In the rows, 128 means zero.
Here are made-up things, facts about them, and rows of numbers that follow some of those facts. Name the thing behind each unnamed row.

Facts:
ruba | φ nasin | ε fumin, zaskar | θ a
kefles | φ fliklar | ε zaru
pudom | φ studrer | ε bruski, fumin | θ a
skabris | φ plogim | ε briskal, fumin, breskal | θ a
mafir | φ vistos | ε klozam | θ b
nonutral | φ noru | ε florek | θ b
flidrer | ε bribrubro, lites
stasam | φ vistos | θ a
mustel | φ fasto | ε taklem | θ a
pladras | φ truzu | θ b
liklo | φ lufo | θ a
stisilel | φ dore | ε nedrar, budra, famum | θ b
zaskar | φ truzu | ε tamibon, brotal | θ a
peluk | φ matrar | ε stidramir, zoziklim | θ a
gaflik | φ dore | ε nedrar, bedril, fumin | θ b
fitas | ε flugon, pekur
roplifli | φ flidrer | ε troren | θ b
vezil | φ flagil | ε dromi, flubren, bivu | θ a
plusketi | φ pledrim | θ b
tregum | ε drekivuk
zolen | φ fliklar | ε klozam
renam | φ guzudol | θ a
trikom | φ fitas | θ b
nudu | φ flidrer | θ b
pazo | φ pledrim | θ a
bribrubro | φ zekluvon | ε zoziklim | θ b
vibel | φ nasin | ε fasto | θ a
truzu | φ flidrer | ε flidra
matrar | φ plogim
mobro | φ plutro | θ a
sekur | φ zekluvon | ε vibel, pasti | θ a
dregres | φ plutro | θ b
fasto | φ noka
folan | φ noru | ε zaru, peluk, trugik | θ a
plutro | φ dugrus | ε lites, fedron
vudak | φ flagil | ε stisus, zaru, fumin, sagrir | θ a
posus | φ flagil | θ b
plogim | ε fasto, brotal
detras | φ noru | θ a
nidrak | φ tregum | θ a
gofe | φ bragik | ε budra | θ b
skoplo | φ bragik | ε fliklar, studrer | θ a
nasin | φ plogim | ε troren, gaflik
guzudol | ε flagil
klozam | φ noka | θ b
flives | φ zolen | ε deves, zoziklim | θ b
fekos | φ dore | θ a
kedri | φ studrer | θ a
bridre | φ kefles | θ a
lestu | φ tregum | ε sigudrek | θ b
bragik | φ fitas | ε vezil, draplo
trodi | φ matrar | θ a
brabrul | φ noka | θ b
vistos | φ guzudol
trevik | φ dugrus | θ b
taklem | φ pledrim | θ b
lovigram | φ zolen | ε petabrel | θ b
sete | φ bragik | ε taklem | θ a
flubren | φ plogim | ε florek, briskal, dregres | θ b
setri | φ dugrus | θ a
zekluvon | φ plogim
flugon | φ fitas | ε studrer, lagro, breskal | θ b
geklun | φ pledrim | ε lagro, setri, fedron | θ a
grupim | φ klugitro | ε pastun | θ a
stisus | φ nasin | ε fasto, brotal | θ b
draplo | φ matrar | θ b
deves | φ kefles | ε guzudol, stisilel | θ a
posi | φ zekluvon | ε plutro, mabis, sigudrek | θ a
flepa | φ fasto | θ b
mista | φ guzudol | ε troren, setri | θ a
bobe | φ nasin | θ b
flidra | φ dore | ε skelur, nasin | θ a
pastun | φ kefles | θ a
dredros | φ lufo | ε brebrek, bribrubro | θ a
fumin | φ fitas | ε nedrar, bribrubro, sagrir | θ b
bozar | φ lufo | ε grupim | θ b
pledos | φ dore | θ b
dagages | φ noka | ε tave, breskal | θ a
fedron | φ pledrim | ε brakli, dredros | θ a
stidramir | φ plogim | θ a
zoziklim | φ vistos | θ a
guflal | φ fliklar | ε sagrir | θ a
noru | φ studrer
legre | φ nedrar | ε geklun | θ b
zubrak | φ lufo | ε vezil | θ a
klugitro | φ guzudol
troren | φ bragik | ε roga | θ a
fugor | φ nedrar | θ a
mabis | φ noru | θ a
noka | ε plopluplam
breskal | φ noru | ε drifi | θ a
pasti | φ matrar | ε vibel | θ b
skelur | φ noru | ε vibel, sigudrek | θ a
klodro | φ studrer | θ a
sigudrek | φ zekluvon | ε fasto, vibel | θ b
flagil | φ dropitruk | ε grebuk, bivu, liklo
bivu | φ lufo | ε bribrubro | θ b
famum | φ noka | ε pudom | θ a
grukeles | φ tregum | ε pazo | θ a
misustal | φ pledrim | ε studrer | θ a
bruski | φ nedrar | ε bribrubro, studrer | θ a
sagrir | φ dore | ε zaru | θ a
skomadi | φ dropitruk | θ a
raplas | φ kefles | θ b
studrer | ε grupim
totri | φ fasto | ε roga | θ a
briskal | φ fitas | ε misustal | θ a
florek | φ dropitruk | ε drekivuk | θ b
drurur | φ plutro | θ b
flaska | φ fitas | θ a
pledrim | φ tregum
grebuk | φ fitas | ε bribrubro | θ b
pekur | φ matrar | ε kefles, bruski | θ a
dromi | φ fasto | ε diflo | θ a
bedril | φ vistos | ε stidramir, zaskar | θ b
bedris | φ klugitro | θ a
lozok | φ fliklar | θ b
plopluplam | φ dugrus | θ b
giri | φ noka | θ a
plati | φ zekluvon | θ b
drifi | φ zekluvon | ε bruski, sigudrek, dredros, sagrir | θ a
dugrus | ε kedri
lites | φ flidrer | θ b
skilin | φ lufo | ε drifi | θ a
grezuster | φ truzu | θ a
fliklar | ε stisilel, guflal, peluk
febe | φ plogim | θ a
flekubek | φ bragik | θ a
dore | ε pekur
drekivuk | φ bragik | ε plogim | θ b
limi | φ studrer | θ a
tamibon | φ truzu | θ b
sokave | φ nedrar | ε mavis | θ b
livim | φ zolen | θ a
druplivak | φ dugrus | ε flagil, geklun | θ a
kobus | φ fasto | ε kedri, lufo | θ b
drovom | φ plutro | ε totri | θ a
neskik | φ flidrer | ε breskal | θ a
roga | φ matrar | θ a
budra | φ dropitruk | ε brotal | θ b
brakli | φ flidrer | ε grebuk, brebrek | θ a
brebrek | φ dropitruk | θ a
nedrar | φ studrer | ε brebrek
zaru | φ dropitruk | θ b
rusis | φ lufo | θ a
petabrel | φ guzudol | θ b
vipla | φ guzudol | ε mista, zolen | θ a
tave | φ studrer | ε nedrar | θ b
fafos | φ guzudol | θ b
vuni | φ nasin | ε stisus, bribrubro | θ a
mavis | φ plutro | ε fliklar | θ a
diflo | φ dugrus | ε brebrek, bruski, breskal | θ b
lagro | φ noru | ε klodro | θ b
kegribre | φ nasin | ε roplifli | θ a
robror | φ vistos | θ b
brotal | φ plutro | ε pastun | θ a
trugik | φ fliklar | ε breskal | θ a

Some rows with their names:
fumin: [171 126 144 120 150 122 155 175  98  56 103  51 139  82 128 134 140 162
 159 122 124 168 105 104 158 182 171 118 137 158 106 155 172 114 136  99
 131  74 103 150 186 156 147 114  97 129 126 149]
tave: [136 100 125 131 128 133 151 160 100  75  93  80 123 113 149 114 127 174
 160 122 113 133 132 127 155 168 164 121 130 109 109 139 178  96 141 124
 130  91 110 150 137 160 135 135 104 124 131 148]
sekur: [101 141 166 125  93 143 129  49 127 156 136 110 113 163 112 146 135 107
 159 138 170  62 112 139 113  84  92 136 103 168 156 120  71 216  43 108
 117 136 158 148  96 131 104 104 179  90 134 120]
kedri: [134 121 115 129 106 123  69 140 150 150 121 201 116 168 151 127 107  73
  75 142 117  87 111 150 111 119  71 121 140 130 117 138 115  85 161 234
 121 176 132 107 177  97 145 160 116 156 152 115]
stisilel: [165 128 132 126 142 125 167 168  93  69 108  67 116  99 120 119 138 202
 180 126 134 168 128 114 152 169 153 121 138 127 122 127 166 121 145  79
 133  96 113 150 152 150 134 113 108 130 128 147]
mustel: [109 125 106 129 135 132 100 110 175 173 148 144 126 189 118 110 123 130
  96 131 150 132 114 135 125  92 103 140 116 103 148 114  61 151 141 167
 123 177 158 120 104 118 124 141 137 150 112 105]
drifi: [ 89 153 149 112 132 125 136 123 141 108 117  42 157 143 143 155 128 117
 169 135 163  89 112 164 126 111 114 134  96 175 137 124 102 174  88  80
 133  98 132 172 102 104 123  94 143  76 135 128]
brebrek: [109 125 116 117 147 108  88 161 156 105 127 118 186 134 170 174 113  49
 127 134 105 132 115 150 121 157 124 101 114 182 104 160 104 100 134 125
 148  85 110 132 184  98 145 147 121 100 156 141]
diflo: [140 109 114 141 166 131 144 141 110  81  92  53 115 106 134 146 134 166
 183 117 137 159 153 105 170 158 178 133 120  75 119 117 156 132 134  31
 132  76 110 173  95 143 138 138 128 115 109 158]
grebuk: [158  91 141 127 164 129 108 160 118  91  94  69 150  91 144 154 135 115
 125 120 112 149 105  92 172 161 181 126 131 136 101 152 203 102 115  98
 135  72  98 148 163 145 145 133  95 128 115 164]
grupim: [160 158 142 121 111 119 145 190 143  87 138 100 132 154 127 153 126 110
 158 129 146 142 131 159  87 141  74 109 142 165 137 136  78 166 146 115
 133 163 126 105 169 111 105 110 146 123 150 143]
zaskar: [158 153 133 118 111 115 157 146 134  86 152 101 125 157 105 130 121 131
 156 135 147 132 112 148  99 154  76 119 126 186 141 147  29 156 140 111
 128 156 132 131 160 127 125 105 159 121 154 123]
dregres: [193 109 114 143 140 132 132 100  98 123  98 161  71 110 136 168 132 115
 159 138 123 165 148  77 160 169 109 120 152  98 117 114 147 120 117  47
 124 123  98 151 140 120 149 163 140 140 137 166]
geklun: [ 57 107 115 119 152 124  82  93 167 138 150 120 183 164 144 133 117  96
 111 124 109 101 125 145 111 105 176 125  81 122 125 132  93 143 110 142
 141  92 145 143 113 140 122 156 143 101 119 118]
noru: [118 117 118 145  94 137 144 123 112 166 128 214 113 104 126 115 117 131
  98 115  91  90 145 145 128 114 111 147 147  94 123 124 167  64 160 229
 113 156 107  82  94 119 145 120 108 131 122 113]
skoplo: [124 149 129 117 137 119 147 184 160  47 137  15 156 155  95 128 126 133
 134 103 188 119  92 150 151 125 110 147 110 157 128 155  63 170 154 116
 116 153 140 142 156 139 137  77 137 121  99 104]
detras: [ 91 110 116 135  97 131  81 120 161 152 115 155 122 187 141 119 108 106
 109 129 125  63 113 164 120 103  86 130 113 104 123 140 100 108 150 225
 116 168 134 118 140 128 141 145 131 137 137 111]
limi: [101 129 117 136 110 132  84 127 164 138 126 153 127 176 123 117 111 102
  96 129 128  75 121 153 115 104  94 136 120 116 128 138  93 119 149 212
 117 173 138 124 125 119 131 148 139 143 128 111]
brakli: [ 76 114 113 124 159 123  91 139 171 109 124  77 179 161 153 153 117  85
 146 116 134 101 129 150 137 110 151 133  87 128 121 134  91 134 118 114
 143 100 133 143 109 121 127 133 136  92 118 139]
fekos: [116 140 113 126 127 126  94 128 161 158 141 152 128 177 128 117 120 107
  89 132 138 115 125 133 122 100  95 127 123 128 132 124  93 135 139 159
 124 164 146 120 135 105 125 148 135 152 127 110]

Name these rows:
No name comes twice in this set of rows, the named rows included.
[126 130 122 123 133 129  87 134 172 147 146 112 132 166  98 112 128  87
  57 114 166 108  95 121 144  80 108 152 122 117 128 141  81 159 136 178
 108 194 156 117 149 130 138 121 131 157  98  96]  sete
[ 92 144 125 129 132 125 177 153 154  66 143  24 137 179 106 126 124 174
 188 110 181 100 125 165 126 123 115 146  94 129 145 132  53 184 138  85
 124 129 144 152  85 139 109  87 157  97 114 123]  vudak
[119 148 126 134 142 127 180 155 124 105 143 105 142  93 122 136 131 165
 143 100 125 133 158 138 146 133 136 156 130 109 132 116 131 108 160 116
 134 125 109 109  63 119 132  75 124 103 108 121]  dore
[ 81 155 137 108 103 116 128 106 133 116 160 168 195 111  97 103 142  69
  50 118 107 114 103 112  96 110 175 102 114 185 100 174 107 150 152 142
 109 127 155 132 214 164 147 165 161 141 135  84]  troren
[136  94 122 132 169 132 147 138 114 102 112  63 124 129 130 106 131 207
 172 121 139 162 132 107 164 154 179 140 114  86 136 111 158 113 127  79
 141  81 123 144 112 158 120 113 103 134 105 144]  flives
[140 124 125 118 136 130 179 155  86  63 119  68 127  89 115 100 142 211
 174 124 138 167 141 113 145 165 184 121 119 119 124 128 156 131 149  59
 127  82 119 163 134 168 127 117 119 122 121 136]  gaflik
[112 142 135 136 117 117 167 179 103  85 123 128 162  78 154 151 118 118
 149 112  77 109 150 170 136 165 142 134 138 160 109 150 163  39 168 172
 134  88  80 117 124 116 150 107 101  89 147 135]  nedrar
[ 48 136 113 130 115 134 132 126 153 147 147 141 174 150 112  90 139 128
  97 114 131  90 163 141  87  62 179 118 102  83 126 124  94 184 155 124
 121 140 178 110 106 148 101 164 157 124 101  96]  vipla
[ 72 170 124 105  90 116 118  90 120 159 144 213 186 101 130 100 142  91
  72 151  99 105 127 138  78 100 156  95 122 197 113 135 146 138 139 139
 125 106 157 163 170 118 138 178 145 126 166  77]  roga
[ 90  67 127 146 121 146 115 103 111 121  91 115 133 122 147 100 125 162
 146 118  93  77 132 120 146 127 201 126 112  62 104 135 176 105 119 144
 121  82 124 156 122 180 135 160 111 117 108 142]  legre
[118 142 140 131 142 130 179 167 117  95 142  82 147  85 110 134 134 153
 123  91 140 127 136 134 153 119 148 163 125 119 130 126 132 117 153 101
 123 125 116 106  72 135 133  67 115  99  89 119]  fitas
[166  87 133 124 151 131  91 125 104 131 104 130 133  91 161 155 128  96
 133 136  83 163 122  97 147 170 181 108 138 127 108 139 210  90  93 110
 142  75  97 124 160 142 134 159 100 124 136 169]  lites
[ 47 116  96 140 158 130  84 112 176 136 126  93 162 173 140 150 127  91
 140 108 133  88 154 139 139  90 155 139  80  77 119 118  76 157 131  75
 131 107 147 162  74 123 136 154 163  86  99 120]  druplivak
[179 102 137 132 131 138 118 124  98 145 108 140  98  90 107 105 143 141
  86 133 126 159 103  81 157 130 156 129 156  96 118 133 181 120 129 134
 116 141 127 109 170 154 138 146  99 173 107 132]  trikom

The same things again, as new rows of numbers:
Named rows:
totri: [101 131 112 132 128 133 120 140 124 129 128 119 119 124 133 117 127 110
 122 128 121 105 125 122 126 128 123 123 143 136 136 145 124 128 138 138
 130]
vezil: [104 133 114 132 127 133 122 141 124 133 128 121 121 126 133 117 126 113
 122 130 121 106 123 123 128 129 124 123 146 136 137 138 127 124 138 137
 130]
pastun: [114 133 117 135 127 135 124 135 132 130 120 130 120 121 135 116 125 125
 120 126 133 104 114 117 126 132 123 118 152 134 141 147 128 118 137 147
 128]
rusis: [104 131 117 131 127 132 120 142 124 135 129 122 124 128 134 119 129 112
 122 130 119 107 123 123 126 131 125 125 148 134 138 136 124 124 138 137
 130]
diflo: [148 130 159 130 132 131 158 124 112 122 145 114 121 128 131 130 131 151
 127 133 126 129 123  97 125 118 117 117 117 123 119 128 122 112 133 114
 128]
famum: [103 132 113 132 128 133 122 140 124 132 128 121 121 125 133 117 126 111
 122 129 122 105 124 122 127 129 123 123 145 136 136 142 125 126 138 138
 130]
robror: [145 135 145 125 135 129 161 128 117 112 159 125 131 138 136 136 119 140
 130 128 126 144 128 103 125 144 120 126 119 129 120 134 115 112 129 125
 126]
nidrak: [103 130 115 132 129 133 118 140 127 131 127 121 123 126 134 118 129 112
 121 127 121 106 123 122 125 130 123 124 145 134 137 143 123 126 138 140
 131]
petabrel: [107 129 175 131 147 119  90 137 122 132 164 149 119 150 149 138 152 180
 126 108 126 140 126  76 129 146 120 141 121 126 114 152 141  91 110 149
 129]
pasti: [124 126 159 129 135 124 174 130 122 115 153 119 119 127 134 134 120 149
 126 136 125 124 131 101 143 130 119 115 127 115 118 124 118 123 134 122
 134]
lufo: [202  96 145 114 111 139 124 125 125  95 107 128 156 118 137 143 141 116
 124 121 143 141  77 126 123 162 115 140 171 112 152  78  79 114 138 142
 156]
florek: [143 130 153 128 136 129 154 123 117 116 148 116 119 124 135 129 123 144
 127 130 128 133 131  99 128 128 116 117 117 124 120 131 120 120 136 122
 130]
vuni: [ 76 128 115 131 127 126 138 152 121 131 140 114 120 131 129 122 126 105
 123 137 109  97 133 130 143 127 127 125 146 129 130 128 121 138 139 131
 136]
posus: [145 129 155 128 136 129 150 122 119 116 146 118 121 126 136 131 126 147
 126 129 128 134 129  98 126 129 116 118 117 122 121 132 118 119 135 125
 130]
stidramir: [ 99 131 124 135 125 129 145 144 134 134 126 135 122 125 134 121 122 129
 120 134 128  97 112 120 141 136 128 117 166 126 141 133 129 115 134 142
 130]
vudak: [ 94 132 110 129 128 131 118 144 117 131 136 111 121 128 131 118 129 100
 124 131 111 106 133 128 128 124 124 127 135 139 131 136 123 135 140 132
 132]
sete: [ 63 118 140 122 142 115   4 161 107 157 155 128 115 142 148 135 177 129
 117 106  97 116 146 115 132 140 125 157 139 126 134 123 139 117 121 151
 142]
febe: [ 90 128 122 133 126 128 137 148 129 133 133 125 124 130 132 123 127 116
 121 135 117  98 122 125 139 132 128 123 155 126 136 130 123 126 137 138
 134]
bivu: [143 131 154 128 136 130 156 122 118 117 147 118 120 124 135 129 122 146
 127 130 129 133 129  98 129 129 116 116 121 123 121 132 120 118 135 122
 129]
matrar: [150 118 141 130 121 121 158 134 131 118 137 128 118 126 132 127 134 129
 127 138 118 110 117 114 147 143 125 121 150 133 116 104 127 129 134 149
 142]

Name these rows:
No name comes twice in this set of rows, the named rows included.
[163 130 167 133 128 134 165 122 115 126 136 124 122 126 131 130 134 168
 126 133 135 126 108  90 124 119 118 111 127 121 124 128 127  97 130 116
 125]  dregres
[171 123 134 129 122 127 135 126 126 119 132 125 119 123 133 122 138 123
 128 132 122 121 117 112 130 140 121 123 138 144 118 114 129 126 136 149
 137]  dropitruk
[187  92 140 111 108 138 116 134 103  97 118 101 156 126 128 144 155  97
 129 127 120 137  91 135 120 140 115 149 146 117 140  68  74 130 142 122
 160]  dugrus
[114 131 123 135 119 136 128 144 113 142 126 115 123 130 126 118 140 121
 124 135 117  99 113 121 123 114 126 123 144 136 135 132 130 115 135 124
 128]  brotal
[130 127 147 126 139 128 148 124 113 112 153 105 117 125 134 129 124 131
 127 129 120 134 142 102 127 123 114 121 105 126 114 136 114 133 138 119
 133]  lestu
[151 120 138 130 121 122 158 133 128 118 138 126 115 124 131 125 131 127
 128 139 118 111 118 114 147 142 124 120 147 137 115 106 129 129 136 146
 141]  plogim
[ 39 112 139 128 142 120  15 162 114 142 146 127 119 149 146 129 175 127
 120 101 105 111 133 106 126 132 120 163 130 129 127 153 129 122 118 156
 146]  mustel
[ 85 120 170 129 151 116  71 137 113 128 166 122 108 143 145 133 161 162
 125 108 113 132 147  80 128 124 114 144  95 126 105 153 134 121 119 143
 138]  lovigram
[160 123 128 127 123 126 134 128 118 117 138 114 115 123 131 120 136 112
 130 134 114 121 127 116 131 135 120 125 128 148 112 114 128 136 138 143
 138]  flidrer
[135 135 138 124 136 128 159 131 109 109 165 114 127 139 133 135 118 126
 132 130 118 143 139 108 128 138 120 128 110 133 114 132 114 122 132 118
 128]  mafir
[146 133 148 126 136 129 158 126 117 113 156 123 128 135 136 135 121 142
 129 128 127 141 128 102 126 140 119 124 119 127 121 132 116 114 131 125
 127]  fafos
[114 135 120 134 125 134 127 138 130 135 123 131 122 123 135 118 125 124
 121 129 130 105 113 119 128 134 125 119 156 134 142 139 131 114 136 142
 127]  brebrek
[172 130 122 126 120 127 147 132 122 114 145 132 128 138 134 128 130 115
 133 131 119 132 117 118 129 158 126 132 140 152 117 117 126 118 130 150
 132]  vistos

